Below is a small trained network, with its code and all its weights. Each question gives an input and a class and asks what happens when units are switched off, that is, made to give their printed mean instead of their output.

import numpy as np


def w(rows, s, z=0):
    codes = np.array(rows[::2]) - 128.0
    scale = np.full(codes.shape[1], s)
    scale[-1] = z or s
    return codes * scale


def f(y):
    return np.maximum(y, 0)


def log_softmax(a):
    a = a - a.max(-1, keepdims=True)
    return a - np.log(np.exp(a).sum(-1, keepdims=True))


def net(x, mask):
    res = np.array(x, float).reshape(1, 5) / 4 @ E
    y = f(res @ A[0][:, :-1].T + A[0][:, -1])
    res = res + np.where(mask, y, B[0][:, -1]) @ B[0][:, :-1]
    return log_softmax(res[-1] @ U[:, :-1].T + U[:, -1])


A, B = {}, {}
E = w([
[35,143,98,188,98,84,6],'x0',
[87,109,158,96,218,219,62],'x1',
[112,198,1,56,128,151,139],'x2',
[174,31,79,83,170,65,72],'x3',
[180,221,186,55,126,90,48],'x4',
],0.0087)
A[0] = w([
[210,135,136,105,133,135,215,31],'N0',
[156,74,81,86,157,53,113,68],'N1',
[73,37,68,202,126,167,199,129],'N2',
[192,207,197,81,120,86,80,112],'N3',
[127,185,2,71,110,150,143,2],'N4',
[92,114,146,100,204,189,89,111],'N5',
[144,60,66,86,155,56,87,49],'N6',
[171,132,92,143,38,57,169,58],'N7',
[115,176,22,68,105,153,123,40],'N8',
[167,67,93,111,180,77,96,48],'N9',
[157,94,211,179,110,84,126,66],'N10',
[100,174,163,151,96,173,140,65],'N11',
[155,143,95,146,29,19,172,71],'N12',
[85,110,132,98,190,194,96,3],'N13',
[18,143,91,186,68,63,32,67],'N14',
[72,216,143,153,71,178,160,71],'N15',
],0.0088,0.0033)
B[0] = w([
[180,81,140,52,191,160,147,193],'N0',
[74,186,182,173,181,111,167,194],'N1',
[24,189,95,2,71,72,63,226],'N2',
[51,156,93,43,76,76,100,240],'N3',
[131,42,246,172,44,127,102,205],'N4',
[172,172,74,185,100,203,80,204],'N5',
[99,190,204,185,193,95,193,207],'N6',
[142,170,89,158,193,226,22,204],'N7',
[132,38,233,180,48,111,127,202],'N8',
[84,195,198,175,163,96,167,191],'N9',
[137,49,209,183,42,148,86,199],'N10',
[108,141,167,161,175,105,175,171],'N11',
[149,179,48,154,169,227,37,223],'N12',
[154,169,75,162,149,204,73,180],'N13',
[239,24,133,8,208,160,221,255],'N14',
[81,189,192,183,228,79,212,200],'N15',
],0.0075,0.0098)
U = w([
[171,179,69,205,163,242,29,80],'0',
[97,192,167,213,209,49,214,91],'1',
[235,34,125,6,186,162,208,125],'2',
[138,22,192,216,1,107,82,182],'3',
[54,187,84,19,61,34,70,112],'4',
[171,122,68,151,89,68,162,253],'5',
],0.0097,0.0062)

Each question gives the input, the list of numbers given to net, and the class t.
The units are the neurons (one row each of A and B). Each row of codes is followed by its name. A weight is (code - 128) times the scale printed after its matrix; where a second scale follows, it is the last column's (A, B and U).
mask holds one flag per neuron, in row order. A switched-off neuron (its flag False) gives its mean, the last column of its row in B, instead of its output. The means were averaged over made-up inputs and are rounded, as every weight is.
A unit's drop is (log p(t) with every unit on - log p(t) with that unit switched off) / (log p(t) with every unit on - log p(t) with every unit switched off).
The circuit of an input: a set's keep is (log p(t) with only the set's units on - log p(t) with every unit switched off) / (log p(t) with every unit on - log p(t) with every unit switched off). Starting from the 12 units with the biggest drops (on a tie, the unit counted first), units are removed one at a time, each time the one whose removal leaves the highest keep (on an exact tie, the one counted first), for as long as the keep stays at least 0.8.
circuit, biggest first: the units of the circuit, biggest drop first
k most important neurons: the k neurons with the biggest drops, biggest first
drop when u is switched off: that unit's drop, to one decimal
input [1,7,3,8,2], class 1: circuit, biggest first	(N6)
input [-4,3,8,7,5], class 3: 2 most important neurons	(N4; N8)
input [-1,-5,-5,-2,-5], class 0: 2 most important neurons	(N12; N7)
input [-6,4,7,-7,3], class 1: 2 most important neurons	(N15; N14)
input [6,6,0,-3,8], class 4: 4 most important neurons	(N3; N12; N7; N0)
input [-6,1,7,5,-4], class 3: 3 most important neurons	(N4; N14; N8)
input [8,-8,7,4,5], class 0: 4 most important neurons	(N12; N7; N0; N1)
input [-6,-7,-3,7,7], class 0: circuit, biggest first	(N12; N7)
input [5,2,7,0,7], class 3: circuit, biggest first	(N8; N4)
input [-1,-1,6,-4,5], class 3: circuit, biggest first	(N4; N8)
input [-7,-3,-3,7,2], class 1: circuit, biggest first	(N14; N1)
input [-3,8,-1,0,-8], class 0: 2 most important neurons	(N5; N13)
input [-1,7,-6,-5,8], class 4: 2 most important neurons	(N3; N12)
input [-2,8,-4,8,1], class 0: 3 most important neurons	(N5; N13; N15)
input [2,1,3,2,-8], class 4: circuit, biggest first	(N2)
input [-6,6,-2,-1,7], class 4: 2 most important neurons	(N3; N14)
input [1,2,1,-3,4], class 4: circuit, biggest first	(N3; N12)
input [1,-2,-6,-4,8], class 4: drop when N3 is switched off	2.2
input [-6,2,-8,-2,-5], class 3: drop when N10 is switched off	1.3
input [5,5,-2,1,7], class 4: drop when N12 is switched off	0.8
